(in the rows, 128 means zero)
Each name stands for a flat space through zero: a line, a plane or more. A row that begins with a name and a colon came from that space; any other row is followed by the name of the space it lies nearest, among the names in its block.
pokordufet: [114 121  68 133 131  99  97 131  97 113 164 233  85 143 186 168 226 134
  88 145 127 183 115 139 164 163  79 183  53]
bipepdelut: [139 135 157 109 121 124  95  79 133 128 140 159 136 121 130 122 150 154
 118 126 125 168 118 121 143 128 115 126  96]
bipepdelut: [112 108 158 164 161 148 198 188 182 152 126  55 142 160 106 117 102 108
  90  78 160  80 105 126  41  96 171 149 137]
lavivarav: [149 125 115 203  99  71 131 223 157 201 103 171  75 117 123  96 137  50
 107 103 168  98 120 151 117  97 170 147 103]
bagped: [105 110 105 123 150 143 144 153 136 114 130 147 135 124 124 144 148 110
 101 117 133 116 123 131 108 139 132 166 105]
lavivarav: [183 154 130 162  86  77 148 138  92 190 159  89  77 161 154 131 120 143
 119 133 135 139 122 111 150 121 115  88 182]
pokordufet: [123  83  99 112 124 110 148 169 165 136 114 107 161 112 103 135  80  83
  52  97 136  72 134 130 118 142 133 165 120]
bipepdelut: [165 156 121 129  77  69 157 168  70 173 140  27  95 182 159 136  67 190
  98 121 116  98 132 119 128 183  83  72 221]
lavivarav: [119 155 144 147 109 105 106 189 120 151  83 145 102 124 126  92 123 137
 150 113 133 105 129 156 100 153 139 112 126]
bipepdelut: [112 155 186 135 151 144 124 119 132 132 144 149 114 160 144 116 190 189
 123 102 140 174  91 128  73 132 127 134  85]
lavivarav: [100 141  75 118 122 132 116 141  70  72  99  81 123 147 161 142  81 160
 203 179  88 100 169 153 160 174  88  87 191]
bagped: [118  97  94 133 165 157 170 130 143 120 166 157 131 123 122 165 175  81
  90 124 144 135 115 111 120 103 145 184 102]
bagped: [116 130  96  83 145 178 134  70  84  65 134  94 156 114 125 159 102 144
 192 180  90 129 161 114 169 139 110 100 187]
lavivarav: [138 113 172 132 127 116 117 124 185 159 128 159 144 114 104 104 142 110
  73  86 153 137 103 124 102 104 151 156  69]
lavivarav: [ 91 159 127 148 128 128 108 215 111 129  65 169  99 114 122  93 140 128
 176 118 131  94 135 169  83 165 150 125 119]
pokordufet: [176 130 105  95 106 120 175 130  89 177 168 126 117  99  98 160 131 106
  69 118 132 118 125  83 144 145 135 132 181]
lavivarav: [103 141 144 109 164 171 146 118 113 108 149 148 129 138 129 144 183 164
 126 119 129 154 108 118  88 144 128 147 111]
lavivarav: [145  92  92 140 112 102 124 110 152 123 132 101 144 127 135 139  82  84
 115 147 124 113 147 128 181  99 117 130 135]
bagped: [141 172 144 178 117 110 105 139  99 159 136 192  60 142 160 112 202 141
 175 141 142 179 112 139 132 112 135 114 105]
bagped: [160 102  99 124 138 139 197 139 132 171 180 141 124 103  95 166 156  62
  55 108 153 120 113  84 124 102 160 172 142]
pokordufet: [132 121 137 155  91  72  54 125 164 129  86 147 128 129 150  88  94 122
 144 135 125 130 141 166 167 118 110 112  83]
pokordufet: [115 116 111 175 111  75  98 161 147 124 109 109 109 177 181 115 107 139
 125 132 129 122 131 165 139 131  95 125 100]
bagped: [103 159 108 164 146 138 119 160  89 119 130 199  71 141 163 133 213 136
 179 149 133 162 119 147 118 136 129 140 101]
bipepdelut: [167 105 151 135 112  99 155 101 161 163 164  61 144 156 129 134  90 129
  65 106 140 129 113 102 134  98 120 122 142]
pokordufet: [107 104 120 136 118  98  66 131 171 106  91 172 144 118 140 105 119 110
 121 128 126 127 136 164 150 129 114 149  58]
bipepdelut: [147 129 155 113 117 116 109  99 140 149 143 165 131 114 119 122 153 134
  92 111 136 157 112 115 134 125 127 138  94]
bagped: [128 138 206 138 105  92  31  73 183 123  95 161 144 138 147  69 126 176
 144 117 128 177 116 159 140 111 108 106  44]
pokordufet: [108 127 135 165 158 131 155 155 138 133 156 130 102 180 163 140 182 150
 102 109 148 151  96 133  82 121 123 158  92]
bipepdelut: [117 135 150 162 156 140 167 164 139 151 150 130 104 160 137 130 178 136
 105  99 154 139  95 125  68 114 148 153 107]
bagped: [132 161 113 119 121 139 127 130  72 126 128 148 100 116 132 136 150 143
 175 154 115 138 139 124 142 150 126 105 165]
bipepdelut: [106 139 168 114 143 151 107 113 143 109 110 140 146 124 119 108 138 158
 145 116 125 139 120 137  99 134 133 126 101]
lavivarav: [175 178 155 108 120 165 162  99  70 173 157 152 100  81  83 132 166 122
 170 139 132 153 124  81 131 111 172  93 195]
bipepdelut: [140 108  79 112 107 118 104  89 116  95 118 107 148 107 133 142  72 100
 164 177 100 114 169 130 208 122 106 105 163]
pokordufet: [ 82 111  39 112 145 139 130 149  82  56 119 110 131 148 168 171 113 138
 156 173  94 102 161 150 158 179  80 138 153]
bagped: [122 105 103 155 146 137 176 146 140 120 142  62 132 160 139 148  99 107
 126 134 133 101 132 124 119 102 132 132 161]
pokordufet: [122 119 149 159 126 107 119 148 166 138 113 109 129 152 139 105 111 128
 118 110 140 119 119 146 108 111 131 130 103]
[ 78 143 130 151 140 126  88 157 126  85  86 132 117 162 168 106 132 171
 183 140 116 127 134 175 108 154 105 118  99]
bagped
[115 111  62 128 121  98 116 150 104 109 138 158 110 142 168 160 146 124
  99 145 118 129 137 142 162 165  85 156 108]
pokordufet
[ 98 139  89 104 126 145 104 194 104 116  65 213 123  53  86 113 138  79
 164 132 122  83 154 154 122 171 160 146 121]
bipepdelut
[112 198 146 127 113 112 133 210  47 156 110 133  66 163 154 116 165 219
 142 107 123 124 112 145  64 219 107  99 161]
bipepdelut
[137  89  78 160 144 134 151 103 149 114 160 126 128 131 141 159 133  62
 133 160 134 136 138 118 175  68 135 152 125]
bipepdelut
[123 144 160 141 110  98  86 149 142 143 100 156 115 134 138  94 136 152
 126 109 134 136 118 152 112 143 123 123  88]
bagped
[138  98  98 134 115  91 155 174 144 156 138 108 127 139 130 143 106 101
  48 101 141  94 122 125 122 142 120 157 126]
pokordufet
[151 115 118  97  91 102 118 135 134 144 101 101 155  92  95 117  55 104
 103 121 118  82 151 124 154 147 128 111 162]
bipepdelut
[111 108  95 109 123 139 131 183 144 120  68 131 157  67  74 112  69  60
 139 123 124  51 160 144 124 140 166 137 150]
bipepdelut
[108 133 121 123 138 147  97  57 108  54 125  67 148 166 173 136  90 183
 215 187  89 152 156 142 175 123  82  79 158]
bipepdelut
[137 112 101 158  86  68  94 165 148 138  84  99 124 132 142 103  54  98
 135 138 123  85 155 160 166 128 115 107 138]
lavivarav
[158 172  49 149  80  68 154 210  11 176 150 137  31 156 179 164 156 148
 126 154 119 119 138 127 158 199  88 104 204]
bipepdelut
[149 123 146 130 105 114 142 141 146 150 102  52 149 123 101 105  44 115
 132 118 127  79 143 126 125 116 145  92 182]
pokordufet
[131 129 102 107 139 145 156 127  96 128 157 145 120 121 125 160 160 127
 107 131 126 136 124 108 129 146 124 146 142]
pokordufet
[ 89 150 138 149 143 132 121 202 124 131  94 171 101 135 133 106 169 142
 140 104 140 116 114 159  67 159 143 146  93]
lavivarav
[108 142 101 105 120 137  94 137  96  96  88 158 130  95 122 122 116 127
 181 155 105 112 157 148 152 163 122 113 141]
bipepdelut
[ 93 142  96 120 142 151 130 148  86  80 104  99 125 142 146 138 110 156
 189 158 102 106 152 147 126 164 110 107 168]
bagped

Each name stands for a flat space through zero: a line, a plane or more. A row that begins with a name and a colon came from that space; any other row is followed by the name of the space it lies nearest, among the names in its block.
sivut_puda: [124  90  63 132 113 138  79 116 167 124 121 174 166 191 186 100 142 146
 111 125 142 148  94 133 113 181 148 118 156]
pibe_lebi: [150 152 138 146 112  32 161 155 144 166 157 150 213 104 162 121 148 134
  85  62 162  75  90  80 101 146 177  87 156]
pibe_lebi: [128 130 134 159 125 144  89 144 123 143 145  90  99 120  93  82 141 114
 166 164  88 123 157 154 175 123 122 148  96]
nifu_rema: [140  83 112 182 179 109 139 139 197 184 163 128 176 153 123  94 141 123
  99 108 112  98 152 117 156 141 211 109 163]
sivut_puda: [ 67 174 117  84  37 140  74 151  95 115 104 126 108 103 150 105 109 119
 176 183 115 160  92 153 145 150  96 163  87]
nifu_rema: [145 117 150 177 103 117 101 131 116 127 142 162 127  86 101  68 118 141
 149 107 126 153  99 141 155 165  91 131 135]
pibe_lebi: [144 123 121 112  93 139 101 139  89 115 117 108  89 140 167 136 145 154
 113 155 122 121 127 172 124 106 103 123 125]
nifu_rema: [136 140 150 160  91 155  39 134 123 152 141 153 152 116 133  42 154 152
 142 137 100 126  89 128 203 175 105 158 120]
koba_kun: [154 158 190 109 166 192 120 124 123 132 188  81 110 130  63 131 161 129
 111 140 107  91 186  92 180 108 108 182  79]
sivut_puda: [111 140 161 136 139 112 154 154 142 166 152 121 145  97 112 118 108 121
 119 121 120 117 137 105 156 135 154 134 132]
pibe_lebi: [ 84 187 152  82 171 122 178 124 164 177 109 106 193 123 131 181 131  93
 116 131 118  70 139  57 146  86 211 139 121]
koba_kun: [ 70 146 124  69 184 167 195 113 180 129 137  92 130 144  73 196 100  76
 134 153 123 125 190  87 122  94 185 164  99]
pibe_lebi: [ 98 133 158 127 114 132 140 163 167 179 182 110 150  93  94 103 116 122
 107 142 102 102 148 122 190 132 189 160 122]
nifu_rema: [134 164 132 119 210  73 189 172  83 152 100  43  92 169 184 195 124  98
 129 140 136 101 189  91  65  83 118  72 115]
nifu_rema: [115 132 129  83  58 195  70 102 139 112 135 161 145 124 129 113 151 161
 106 151 117 122  90 150 177 134 134 181 121]
nifu_rema: [171  51 110 127 102 150 137 109 106  76 130 163  74 139 147 152 117 185
  75 111 156 164 118 199  90 123  88 108 174]
koba_kun: [190 142 173 159 143 135  82 130  82 138 134 133 131 135 157  94 168 168
 108 105 128 105 111 106 153 143  70 119 132]
pibe_lebi: [112 135  66 131 132  76 128 149 175 137 160 116 175 176 144 116 145  91
 138 118 148 118 140  94  81 167 173 111 110]
koba_kun: [ 80 154 123 158 161 137  92 163 114 155 107  79  87 138 115  80  99  79
 217 187  85 168 164 121 161 154  97 141  82]
koba_kun: [ 89  62 108 146 124 127 139 144 152 148  99 205 135 130 193 109  50 162
  99 115 147 205  81 145 125 197 133 101 209]
koba_kun: [120 166 106  62 114  97 152 121 161 129 141 155 218 164 187 178 157 132
  68  88 178  84  94  56  75 143 180 120 137]
pibe_lebi: [158 135 178 148 124 107 145 125 102 143 116 151 142  79 133 128 128 156
 104  93 132 107  97 125 146 111 118 111 159]
nifu_rema: [131 155 116 130 122 125  84 146 109 122 140 104 120 157 142 100 149 117
 156 144 127 132 136 111 121 157  91 135  90]
nifu_rema: [ 89 147  64  97 158 146 120  93 151  92  87 121 133 187 126 156 129  76
 187 152 136 156 141 101  79 134 128 135  93]
sivut_puda: [122 150 163 122 134 129 149 143  90 119 129 102  84  97 101 140 103 118
 150 138 126 144 149 126 127 117  84 136 105]
pibe_lebi: [126 138 152 129 191 111 181 110 140 167  76 135 169 122 154 175 121 124
 105 106 124  93 121  92 131  83 179  97 171]
sivut_puda: [135 135 123 164 154 127 103 106 150 129 127 149 161 134  99  89 141 108
 165 109 125 135 118  96 139 158 123 133 118]
sivut_puda: [192 108 155 140 133  97 196 102 117  99 155 118 114  84  67 174 151 138
  94  79 145  85 149 154  97  57 139 108 140]
sivut_puda: [ 97 102  94 112  86 118 114 156 177 170 144 155 180 148 194 112 125 152
  73 134 129 115  98 138 145 158 204 124 168]
sivut_puda: [116 126 130  94  73 127 139 150  82  88 134 125  67 107 137 149  93 143
 126 143 150 171 124 164  93 136  69 132 117]
koba_kun: [132 130 152 183  86  99  78 167  97 147 141 154 122  88 139  42 109 145
 157 121 122 163  89 138 161 194  74 124 131]
nifu_rema: [139 117  83 104  81 126 112 139 142  78 204 114 112 161 100 120 150 122
 121 127 159 140 153 140  80 164 110 149  84]
pibe_lebi: [149 131 105 179 103 115  53 165 107 141 155  65  89 143 115  55 172 112
 180 174  84 112 161 175 159 129 110 132  78]
koba_kun: [ 65 123 113 111  69  89 145 164 171 148 157 192 183  98 155 101  67 131
 109 104 163 174  74 103 118 215 158 133 157]
sivut_puda: [ 52 187 119  21 125 192 114 123 132 124  94 124 144 176 183 182 112 117
 123 178 135 142 120  72 126 142 129 173  98]
nifu_rema: [150  89 116 173 151 128 107 131 149 150 137 141 140 150 141  90 138 143
 115 118 118 128 128 137 147 150 142 112 156]
koba_kun: [116 124 122 100 157 146 147 120 149 134 122 137 147 159 153 160 122 132
  98 124 140 126 132 100 117 131 149 127 144]
pibe_lebi: [138  62 115 177 179 127 155 114 156 135 113 163 122 137 125 120  94 136
 120 104 132 165 131 143 121 145 138  97 182]
koba_kun: [131 159 128 159 192 116  83 144  92 161  67 120 137 181 211 103 135 122
 163 137 120 139 115  76 126 163  81  93 131]
sivut_puda: [ 94 128 147 123 121 110 154 166 161 170 166 143 162 106 136 114  93 131
  96 117 135 132 123  99 149 167 166 135 146]
[141 137 132  86  75 140 119 134  80  80 142 120  81 124 137 151 131 151
 114 137 150 142 124 154  97 124  69 140 106]
nifu_rema
[149 109 157 139 157 118 159 143 114 162 115 117 119 121 164 152 123 156
  81 121 120 102 136 140 140  93 147  99 170]
nifu_rema
[149 138 164 149 158 103 138 162  92 166 119  99 114 123 167 129 130 142
 110 128 117 104 140 121 140 111 117  99 143]
nifu_rema
[155 156 186 148  77  90 115 171  99 176 162 107 144  65 134  93 156 156
  97 121 106  66 112 142 183 106 145 128 129]
pibe_lebi
[116 132  75  77  69 146  95  89 153  93 111 165 172 158 157 147 162 137
 113 130 146 117  83 137 104 128 158 143 127]
sivut_puda
[148  79  64 119 105 146  95 104 115  56 119 172  96 188 167 130 124 154
 124 118 172 195 105 156  56 181  60 113 140]
sivut_puda
[ 95 146 136  95 103 101 207 107 137  86 132 142 124  61  49 177  83  91
 155 105 156 150 126 125  84 104 134 140 111]
nifu_rema
[104 127 166 145 167 122 149 187 121 193 137  89 105 119 154 118  90 129
 114 154 101 128 163 119 169 133 141 120 141]
sivut_puda
[ 91 167 120  55  76 156 126 111 139  67 169 157 142 125  87 145 114 113
 139 120 172 166 112  85  92 180  89 183  77]
pibe_lebi
[101 180 119 103 165 173  59 122 115 163  60 101 149 192 203 125 162 117
 156 183  90 104 122  89 167 120 131 139 107]
nifu_rema
[105 196 165 126 113  82 157 141  81 109 116 114 111  61  81 130  96  85
 199 120 140 150 121  97 105 131  70 132  81]
nifu_rema
[122 136 125 121 107 110 119 141 134 137 138 153 160 132 161 116 126 140
 109 112 146 130  99 106 121 164 131 124 139]
koba_kun
[133 145 161 156 191 108 143 144  97 177  71 106 124 128 177 138 119 127
 134 133 106 110 132 107 146 100 127  90 154]
nifu_rema
[115 170 140 118 111 133 116 110 135  94 160 147 148 105  61 104 127  98
 175 109 146 150 118  81 122 171  90 168  77]
pibe_lebi
[118 111 137 163 192 124 161 117 166 162 115 137 153 122 104 125 107 108
 137 113 114 128 142 104 148 124 169 117 153]
pibe_lebi
[108 142 119  99 149 118 177 115 121 108  96 116 114 127 123 185 106 103
 142 130 142 137 141 119  85  96 129 116 123]
nifu_rema
[105 143  84  88  94 155  98 105 140  77 135 133 126 157 108 132 139 107
 160 146 142 153 125 125  99 150 109 160  85]
nifu_rema
[102 159 127 100 123  65 185 142 187 155 172 160 229 116 135 147 121 110
  86  70 173  98 103  47  94 165 201 121 141]
pibe_lebi
[177  76 114 167 129 101 135 145 103 100 158 130  80 142 135 115 122 153
 110 103 154 158 142 164  82 152  77  93 146]
nifu_rema
[172  72  78 142 102 116 112 112 140 122 117 134 133 161 172 136 174 162
  83 124 125  92 116 195 111  88 174  93 169]
sivut_puda

Rows lie near named flat spaces through zero. A row that begins with a name and a colon came from that space; any other row is followed by the name of its block's space that it lies nearest.
dobadsivi: [ 75 135 129 115 155  63 134  76 122 119 153 168  84 129 139  60 160 156
 131  79 159 127 118 115 130 157 108 142 133]
kedunime: [134 159  98 170 196 134 117 154  53 121 103 121 163 132 163 205 166 139
 177 111  94  97 136 139 101 121 185 109 120]
nolegigob: [126 158 116 137 169 124 186 117 159  90 130  81 139 191 150 113 107 152
 113 109 122  56 162 113 138 122 146  89  50]
zulubbesiv: [129 117 125  94 115 119 145 122 107 116 119 113 152 132 124  97 110 164
 153 118 113 121 135 105 121 114  84 124 142]
nolegigob: [106 117 150 162 126 120 104 134 122 128 160 148  96 136 134 195 132  81
  97 120 134 138  94 151 129 148 155 156 109]
dobadsivi: [182 163 109 118 122 171 123 129 150 153 101 122 142  94 118  95 161 136
 136 164 148 189 155 128 120 100 147 118 165]
dobadsivi: [ 69 123 126  51 141  80 151 103  74 135 102 115 166 111 110  68 108 166
 182  96  74  88 153  63 139 124  28 109 165]
dobadsivi: [173 120 130 183 112 163 125 151 175 109 148 124 108 159 143 171 120 109
  86 150 161 131 111 175 123 129 194 135  83]
dobadsivi: [141 130 124 108 119 145 133 139 118 135 108 108 157 119 118 128 116 133
 144 141 107 129 142 113 127 110 109 117 142]
zulubbesiv: [ 80 192 113 107 192 118 101 110 108 198  89 154 128  56 109 111 195  88
 152 134 105 147 168  98 152 140 131 103 180]
nolegigob: [ 61 149 145 137 180 100 136 128  58 116 142 104 143 160 144 229 123  90
 131  85  65  80 123 100 129 133 125 126  84]
dobadsivi: [110 132 116  98 143 129 130 140 121 157  87 117 161 100 108 107 115 125
 156 143  88  88 161 103 149 128  97  94 150]
nolegigob: [198 147 100 154 127 154 137 123 166 109 125 133 118 135 149  78 160 176
 129 141 187 164 136 158 105 114 180 124 127]
zulubbesiv: [120 146 144 116 120 140 120 122 131 149 134 124 122 112 113 148 137  91
 109 138 123 168 129 115 135 120 121 139 138]
nolegigob: [147 114 126 133 107 131  88 132  95 141 130 165 119  90 127 134 161 134
 149 132 148 194 100 147 104 126 133 160 184]
kedunime: [148 101 114 156 129 152 117 175 141 135 100 122 151 125 126 157  99 119
 138 159 108  68 135 156 139 138 154 101 118]
dobadsivi: [135 130 131 177 135 122 119 118 166 114 162 157  77 146 148 132 152 118
  90 121 180 141 105 167 125 151 185 146  97]
nolegigob: [160 162 107 126 145 153 107 136  82 149 100 131 155  90 132 145 176 138
 168 139 121 184 140 125 103 102 147 128 177]
zulubbesiv: [163 107 131 173 106 159 104 159 156 130 136 140 113 129 131 172 123 101
 103 157 150 139 107 174 125 135 178 139 117]
zulubbesiv: [ 90 166 148 137 152 119 125 104 146 145 153 135  92 129 125 155 153  73
  85 119 135 150 128 119 145 140 147 137 105]
nolegigob: [166 131 111 124 116 143 115 128 124 135 114 142 133 102 128  95 154 156
 150 141 151 173 130 138 110 115 135 133 169]
kedunime: [ 99 112 126 152 146  74  79 108  40 119 156 200  93 103 157 146 192 153
 168  76 154 177  72 152  87 153 140 180 178]
kedunime: [127  86 140  99  80 134 112 144 139 149 117 135 137  99  97 110  93 117
 131 154 116 131 121 125 142 131  82 134 164]
kedunime: [116 204 119 121 182 115 115  89  45 138 133 139 128 103 150 155 220 134
 161  90 128 218 132 100  91 104 145 150 166]
kedunime: [137 148 128 155 136 125 134 104 184 120 154 146  81 143 139  97 154 124
  87 125 182 149 125 149 133 141 170 135 100]
nolegigob: [136 129 121 148 140 113 146 116 128  92 147 127 116 165 154 119 132 161
 126 103 150 114 119 139 113 130 148 132  96]
zulubbesiv: [184 110 100 168 134 136 150 146 116  68 130 113 146 180 171 130 119 201
 153 112 149  93 118 162  91 116 171 122  92]
kedunime: [129 101 131 139 114 124 135 136 158 115 136 129 118 146 128 116  99 132
 113 132 137  93 121 143 138 142 129 124 105]
zulubbesiv: [ 62 139 126  99 165  79 138  98 122 143 120 143 118 115 120  76 135 132
 141 101 112  85 147  96 153 154  90 110 134]
dobadsivi: [171 115 137 142  95 165 132 154 126 108 136  98 147 152 132 182 102 122
 116 145 122 146 115 141 111 102 141 139 110]
zulubbesiv: [ 59 156 130 112 172  96 111 106 134 179 114 160 105  83 108 102 159  85
 127 123 114 112 149 106 165 161 115 112 150]
kedunime: [158 176 104 162 167 165 106 144 131 159 101 134 134  98 135 158 179 104
 134 155 134 154 150 147 124 121 195 110 140]
[140 101 126 158 121 134 147 145 191 107 135 119 116 166 134 116  87 130
  97 141 144  61 130 156 147 147 154 108  73]
kedunime
[107 104 101 101 141 110 104 144 113 170  74 159 152  67 106  66 130 149
 186 144 104  82 150 122 147 150  94  97 192]
zulubbesiv
[ 96 138 146  77 119  97 137  91  71 120 145 122 134 125 124 117 137 145
 146  91 112 174 119  82 112 110  64 155 156]
kedunime
[172 125 119 187 126 147 143 133 217 100 150 133  88 170 149 108 124 134
  77 144 191 106 124 180 133 144 203 120  65]
dobadsivi
[107 128 127 101 134 112 134 120 109 133 117 125 141 119 121 107 124 139
 147 118 109 116 138 106 132 127  95 121 143]
dobadsivi
[135 131 111 116 138 129 152 127 168 129 106 116 138 132 123  67 113 153
 133 139 131  83 159 121 146 131 122  94 117]
dobadsivi
[142 161 104 143 166 137 120 131 109 139 106 133 140 111 140 132 168 138
 154 130 128 135 146 133 118 123 163 113 142]
zulubbesiv
[ 44 108 131  96 155  58 142  99 136 135 126 153 108 124 117  53 109 140
 138  94 114  46 138 101 165 173  72 108 125]
zulubbesiv
[148 100 137 142 103 124 163 125 151  71 161 104 121 193 148 126  86 161
 104 111 148 100 110 140 116 123 129 137  71]
dobadsivi
[139  98 120 110 106 104 139 113 126 103 133 142 124 134 134  60 120 188
 150 111 153 127 117 129 114 130  98 137 146]
nolegigob
[137 138 129 141 128 134 114 125 128 135 136 142 114 118 131 139 151 117
 121 131 144 162 119 139 121 128 149 141 137]
dobadsivi
[120  78 136 117 100 121 137 150 130 113 124 115 146 146 119 128  70 138
 133 131 104  70 120 128 138 135  92 121 115]
kedunime
[128 138 113 150 170 131 167 147 110  90 118  80 165 185 156 172  98 148
 140 110  90  40 148 123 125 120 150  92  61]
kedunime
[209 125 134 174  87 179 133 143 164  90 161 110 114 169 149 171 125 131
  86 148 177 186 102 171  97 101 188 156  91]
dobadsivi
[ 98 145 126 166 166  64  95  76  64 104 181 204  61 125 173 127 222 158
 142  57 190 200  74 153  83 155 168 188 150]
kedunime
[ 29 112 137 120 170  36 134  84 113 117 155 172  82 140 138  79 133 140
 131  65 131  62 113 113 149 183  94 132 112]
dobadsivi
[148 176 113 126 156 168 161 137 183 143  97  81 153 138 119 118 118 110
 109 161 112  95 184 112 154 111 152  77  91]
nolegigob
[145 123  88 165 167 128 106 154 123 140  91 159 136 103 143 111 155 155
 169 139 135  82 140 163 126 150 177  99 146]
zulubbesiv
[124  82 161 141  90 117 142 137  88  69 177 103 130 194 148 208  77 132
 110  95 114 118  78 134 102 118 110 167  80]
dobadsivi
[128 195 152  81 118 137 195  61 217 116 162  79  99 168 114  53 125 119
  54 124 164 179 167  76 150  99 101 123  77]
kedunime
